Below are the code and all the weights of a small trained network. Each question names an input and a class and asks about switching units off, where a switched-off unit gives its printed mean instead of its output.

import numpy as np


def w(rows, s, z=0):
    codes = np.array(rows[::2]) - 128.0
    scale = np.full(codes.shape[1], s)
    scale[-1] = z or s
    return codes * scale


def norm(h):
    return h / np.sqrt((h * h).mean(-1, keepdims=True) + 1e-5)


def f(y):
    return np.maximum(y, 0)


def log_softmax(a):
    a = a - a.max(-1, keepdims=True)
    return a - np.log(np.exp(a).sum(-1, keepdims=True))


def net(x, mask):
    res = np.array(x, float).reshape(1, 8) / 4 @ E
    u = 0
    for l in range(2):
        y = f(norm(res) @ A[l][:, :-1].T + A[l][:, -1])
        res = res + np.where(mask[u : u + 14], y, B[l][:, -1]) @ B[l][:, :-1]
        u += 14
    return log_softmax(norm(res)[-1] @ U[:, :-1].T + U[:, -1])


A, B = {}, {}
E = w([
[110,96,130,75,55,101,99,191,27],'x0',
[189,190,178,206,37,120,114,84,130],'x1',
[93,143,61,109,102,69,148,123,16],'x2',
[110,98,187,158,97,203,156,43,2],'x3',
[105,191,203,112,77,103,239,162,112],'x4',
[62,98,153,114,106,84,121,135,136],'x5',
[217,129,80,205,188,47,215,135,96],'x6',
[37,152,106,172,153,136,181,157,100],'x7',
],0.0048)
A[0] = w([
[70,173,119,152,183,107,201,119,72,99],'0.n0',
[91,141,195,121,121,200,121,204,254,91],'0.n1',
[120,75,125,111,179,162,95,157,161,67],'0.n2',
[130,205,96,140,151,125,181,159,53,82],'0.n3',
[85,131,134,124,119,117,112,54,193,39],'0.n4',
[64,106,120,76,111,167,126,152,73,104],'0.n5',
[135,166,190,103,161,92,170,117,116,4],'0.n6',
[167,66,165,217,102,254,127,108,71,71],'0.n7',
[148,96,94,186,159,156,184,97,156,131],'0.n8',
[56,109,102,57,113,174,130,140,84,121],'0.n9',
[133,100,154,114,112,132,150,130,81,62],'0.n10',
[191,184,85,104,99,93,154,28,86,98],'0.n11',
[76,46,132,179,85,159,176,168,172,40],'0.n12',
[73,128,11,88,177,52,151,251,221,121],'0.n13',
],0.0064,0.0032)
B[0] = w([
[211,70,159,152,33,215,171,181,203,183],'0.n0',
[143,88,183,174,34,172,163,213,172,207],'0.n1',
[103,215,84,228,109,144,166,157,84,162],'0.n2',
[87,90,134,114,3,162,155,92,204,174],'0.n3',
[50,34,109,179,68,185,148,105,113,148],'0.n4',
[105,154,183,92,192,62,86,54,163,182],'0.n5',
[131,118,163,105,145,144,129,126,116,137],'0.n6',
[112,161,13,103,186,97,111,134,170,189],'0.n7',
[111,120,120,148,174,170,88,142,96,172],'0.n8',
[111,108,84,113,218,32,41,66,100,190],'0.n9',
[33,120,140,124,106,118,123,148,160,147],'0.n10',
[194,155,141,132,129,195,169,236,127,170],'0.n11',
[136,166,116,91,92,177,131,147,139,141],'0.n12',
[186,226,45,76,187,108,117,123,143,254],'0.n13',
],0.0053,0.007)
A[1] = w([
[72,94,51,98,155,152,165,158,156,145],'1.n0',
[191,191,95,178,254,130,112,122,152,162],'1.n1',
[142,167,155,47,55,38,166,143,91,122],'1.n2',
[97,128,89,171,89,126,205,101,109,73],'1.n3',
[85,131,154,102,122,172,99,99,47,74],'1.n4',
[84,162,139,126,85,156,98,96,186,86],'1.n5',
[103,157,109,71,45,31,180,151,94,140],'1.n6',
[89,81,169,88,150,85,112,70,116,1],'1.n7',
[109,120,128,155,115,163,235,191,100,50],'1.n8',
[176,166,112,102,77,147,60,139,121,125],'1.n9',
[180,83,100,176,108,110,156,156,54,106],'1.n10',
[207,177,78,81,49,152,91,153,125,160],'1.n11',
[119,117,229,141,96,128,168,182,213,128],'1.n12',
[75,147,91,74,131,106,107,155,113,199],'1.n13',
],0.0076,0.0019)
B[1] = w([
[192,155,36,119,142,201,103,173,109,200],'1.n0',
[66,176,102,75,201,83,79,82,91,253],'1.n1',
[137,154,95,93,218,145,66,97,144,200],'1.n2',
[217,105,130,160,14,213,14,201,112,167],'1.n3',
[149,96,146,147,165,16,104,108,76,163],'1.n4',
[128,67,127,190,35,138,159,132,126,180],'1.n5',
[129,80,44,184,180,188,21,71,135,205],'1.n6',
[135,77,209,93,99,48,211,190,102,160],'1.n7',
[162,133,164,119,51,186,170,168,203,186],'1.n8',
[163,174,152,85,152,153,254,120,139,186],'1.n9',
[154,153,238,54,44,215,95,234,185,166],'1.n10',
[127,208,157,124,155,150,182,157,146,233],'1.n11',
[198,153,199,48,89,118,206,170,32,221],'1.n12',
[101,160,132,211,193,92,226,64,107,199],'1.n13',
],0.0055,0.0069)
U = w([
[66,46,183,97,122,15,97,91,36,66],'0',
[185,150,167,103,44,199,177,205,161,170],'1',
[107,31,77,168,64,168,76,104,132,1],'2',
[140,171,29,95,253,123,83,106,109,217],'3',
],0.011,0.0033)

Each question gives the input, the list of numbers given to net, and the class t.
The units are the neurons (one row each of A and B). Each row of codes is followed by its name. A weight is (code - 128) times the scale printed after its matrix; where a second scale follows, it is the last column's (A, B and U).
mask holds one flag per neuron, layer by layer. A switched-off neuron (its flag False) gives its mean, the last column of its row in B, instead of its output. The means were averaged over made-up inputs and are rounded, as every weight is.
A unit's drop is (log p(t) with every unit on - log p(t) with that unit switched off) / (log p(t) with every unit on - log p(t) with every unit switched off).
The circuit of an input: a set's keep is (log p(t) with only the set's units on - log p(t) with every unit switched off) / (log p(t) with every unit on - log p(t) with every unit switched off). Starting from the 12 units with the biggest drops (on a tie, the unit counted first), units are removed one at a time, each time the one whose removal leaves the highest keep (on an exact tie, the one counted first), for as long as the keep stays at least 0.8.
units of the circuit, in order: the units of the circuit, biggest drop first
most important unit: the unit with the biggest drop
k most important neurons: the k neurons with the biggest drops, biggest first
k most important neurons of layer l: the k neurons of layer l with the biggest drops, biggest first
drop of u: that unit's drop, to one decimal
input [0,-1,2,4,-3,-5,-8,-1], class 0: units of the circuit, in order -> [0.n13 0.n5 1.n4]
input [0,-1,8,-4,4,3,6,5], class 1: 2 most important neurons of layer 0 -> [0.n0 0.n3]
input [-5,5,-3,0,-5,8,-1,-2], class 2: most important unit -> 0.n4
input [3,5,3,-7,6,7,6,1], class 3: 2 most important neurons -> [0.n13 1.n2]
input [3,1,5,2,2,-5,-4,3], class 0: 2 most important neurons -> [0.n5 0.n13]
input [1,3,2,-2,-5,-5,-6,-1], class 1: 3 most important neurons -> [0.n13 1.n1 1.n9]
input [1,-2,4,2,5,4,1,-4], class 0: 3 most important neurons of layer 0 -> [0.n13 0.n7 0.n5]
input [-3,-5,-6,-7,-7,8,-5,-6], class 1: 3 most important neurons of layer 0 -> [0.n1 0.n9 0.n7]
input [4,-1,-3,-8,7,-1,-2,1], class 3: 4 most important neurons of layer 0 -> [0.n13 0.n0 0.n3 0.n11]
input [5,5,6,7,0,4,2,-7], class 3: 2 most important neurons of layer 1 -> [1.n2 1.n6]
input [-5,2,5,2,0,-3,-3,-1], class 1: 2 most important neurons of layer 0 -> [0.n13 0.n9]
input [7,0,-4,-4,7,1,7,-2], class 3: 4 most important neurons of layer 0 -> [0.n1 0.n13 0.n0 0.n11]
input [6,2,-1,-2,-4,-4,5,-8], class 1: 2 most important neurons -> [0.n13 1.n10]
input [-8,-3,7,2,6,5,1,3], class 1: units of the circuit, in order -> [0.n0]
input [4,-8,-2,5,1,2,5,-6], class 0: 2 most important neurons -> [0.n13 1.n7]
input [5,8,5,4,-8,5,0,5], class 0: 2 most important neurons of layer 1 -> [1.n4 1.n0]
input [7,2,-1,1,-2,-6,-1,-2], class 3: drop of 0.n7 -> 0.6
input [7,6,5,-4,-2,-7,7,0], class 1: drop of 1.n11 -> 0.0
input [2,-6,-2,6,3,-1,-2,6], class 0: drop of 0.n5 -> 0.1
input [-7,-5,-8,6,0,2,-1,2], class 1: units of the circuit, in order -> [0.n1]
